Small tables with named rows and columns. After each table, cells are looked up by row and column.

ginupa
        matolus  led  tipeg  dil  zem
gud          17   57     62   41   32
tiv          94   39     47   43   82
gidoru       91   69     26   63   68
fef          43   56     48   35   48
ziv          70   52     55   69   63
maz          71   31     83   81   75
gav          67   37     63   41   70
dal          64   81     29   75   47
peb          15   65     52   37   29

tipeg of gav = 63
led of maz = 31
zem of tiv = 82
dil of maz = 81
tipeg of peb = 52
zem of gidoru = 68
tipeg of gud = 62
matolus of tiv = 94
tipeg of tiv = 47
dil of tiv = 43
zem of dal = 47

zuk
cols = zere, zeruf, duz, rulir, gon, let, vop
pir: [65, 42, 56, 39, 66, 59, 61]
movogu: [32, 43, 60, 75, 36, 62, 30]
ritag: [48, 42, 54, 52, 49, 51, 48]
zed: [23, 35, 33, 56, 24, 39, 23]
novik: [49, 42, 46, 44, 49, 44, 51]

ritag, let => 51
pir, zeruf => 42
novik, zeruf => 42
movogu, zeruf => 43
zed, vop => 23
ritag, vop => 48
pir, zere => 65
ritag, zeruf => 42
zed, let => 39
pir, rulir => 39
novik, zere => 49
zed, zere => 23
Row with the largest duz: movogu

Table zev
,fug,tanake,rikodon,pifin,tabep,bon,mavor
mezek,138,79,142,149,142,119,125
logus,117,96,168,91,74,57,113
rosober,97,143,179,121,133,214,69
bira,74,197,156,103,69,111,102
rovis,147,97,132,64,93,163,75
tor,92,202,154,123,120,147,81
fesufi,104,63,186,157,146,168,77
velodi,145,84,158,138,117,125,91
zomet,118,102,198,130,114,128,39
nunuk,115,85,101,130,97,70,194
bafavo,140,70,131,97,105,67,131
vivupe,137,102,136,135,135,156,145
dozag,139,71,106,101,71,67,125
tev,125,143,184,94,102,122,21

tanake of mezek: 79
tanake of vivupe: 102
bon of bira: 111
tabep of tor: 120
tanake of tor: 202
pifin of velodi: 138
fug of mezek: 138
tanake of velodi: 84
rikodon of bafavo: 131
bon of rosober: 214
tanake of logus: 96
bon of tev: 122
rikodon of zomet: 198
bon of fesufi: 168
mavor of fesufi: 77
pifin of bafavo: 97
tabep of rovis: 93
rikodon of bira: 156
fug of tev: 125
pifin of nunuk: 130
Which row has the largest pifin? fesufi

sel =
	lota	movim	nodip
nit	30847	54355	40984
gibid	85015	61671	79700
supivog	82597	31767	76208
favim	14196	59344	51892

What is the movim of favim in sel?
59344
What is the movim of nit in sel?
54355
What is the nodip of supivog in sel?
76208
What is the lota of nit in sel?
30847
What is the lota of favim in sel?
14196
What is the lota of supivog in sel?
82597
What is the nodip of nit in sel?
40984
What is the lota of gibid in sel?
85015
What is the movim of supivog in sel?
31767
What is the movim of gibid in sel?
61671
What is the nodip of gibid in sel?
79700
What is the nodip of favim in sel?
51892

Table teda
columns: zifizu, pabod, bar, pesi, vap, niz, vik
karu: [177, 99, 122, 178, 134, 121, 181]
tupuza: [240, 123, 235, 175, 140, 172, 41]
ropitiv: [145, 136, 98, 151, 142, 114, 138]
relol: [89, 174, 66, 52, 147, 119, 48]
venivum: [194, 112, 132, 200, 135, 124, 152]
ziten: [245, 107, 156, 207, 119, 137, 133]
tasof: [89, 190, 62, 41, 135, 148, 48]
nudav: [179, 100, 108, 185, 131, 129, 201]
tapepif: [142, 133, 64, 99, 129, 108, 116]
rupopu: [186, 142, 116, 144, 143, 105, 78]
zosegu: [202, 126, 180, 186, 141, 141, 95]
teseriv: [179, 127, 126, 189, 144, 117, 151]
nomedu: [222, 105, 132, 167, 140, 105, 117]
reg: [127, 149, 75, 91, 128, 121, 98]

What is the vap of tupuza in teda? 140
What is the pabod of tupuza in teda? 123
What is the pabod of tasof in teda? 190
What is the bar of karu in teda? 122
What is the vap of venivum in teda? 135
What is the vik of ropitiv in teda? 138
What is the niz of rupopu in teda? 105

muza
|  | sor | nin | debo | vopulur |
|---|---|---|---|---|
| kifekek | 0.06 | 0.03 | 0.38 | 0.29 |
| dafade | 0.14 | 0.36 | 0.22 | 0.77 |
| forusor | 0.47 | 0.56 | 0.32 | 0.17 |
| koz | 0.72 | 0.81 | 0.46 | 0.64 |
| lupusak | 0.05 | 0.55 | 0.53 | 0.99 |
| duvimo | 0.01 | 0.46 | 0.44 | 0.44 |
| botid | 0.20 | 0.25 | 0.20 | 0.25 |
| simiba | 0.53 | 0.50 | 0.05 | 0.06 |
| riz | 0.41 | 0.53 | 0.12 | 0.39 |
| zos | 0.07 | 0.25 | 0.27 | 0.14 |

lupusak, sor -> 0.05
simiba, debo -> 0.05
zos, vopulur -> 0.14
riz, vopulur -> 0.39
botid, sor -> 0.20
kifekek, vopulur -> 0.29
duvimo, debo -> 0.44
riz, sor -> 0.41
simiba, vopulur -> 0.06
forusor, nin -> 0.56
koz, nin -> 0.81
kifekek, debo -> 0.38
forusor, debo -> 0.32
kifekek, sor -> 0.06
kifekek, nin -> 0.03

sovi
|  | mel | baf | mimupek | kateze |
|---|---|---|---|---|
| tipo | 122 | 236 | 242 | 241 |
| vizuf | 37 | 52 | 186 | 183 |
| vizuru | 210 | 36 | 227 | 204 |
| tad | 144 | 90 | 140 | 221 |
| fudozuf | 125 | 34 | 195 | 232 |
| nik | 123 | 163 | 61 | 229 |
| mafu | 118 | 81 | 155 | 36 |
| puz | 228 | 38 | 248 | 217 |
| balapar | 133 | 50 | 172 | 162 |
| dasikel | 220 | 191 | 78 | 136 |
| teraveb | 156 | 152 | 73 | 50 |
| vob | 37 | 42 | 149 | 29 |
| pezi | 62 | 130 | 59 | 167 |
| giso | 96 | 172 | 237 | 42 |

mafu, mel: 118
fudozuf, mel: 125
tipo, kateze: 241
nik, baf: 163
dasikel, mimupek: 78
vob, mimupek: 149
vob, baf: 42
vob, mel: 37

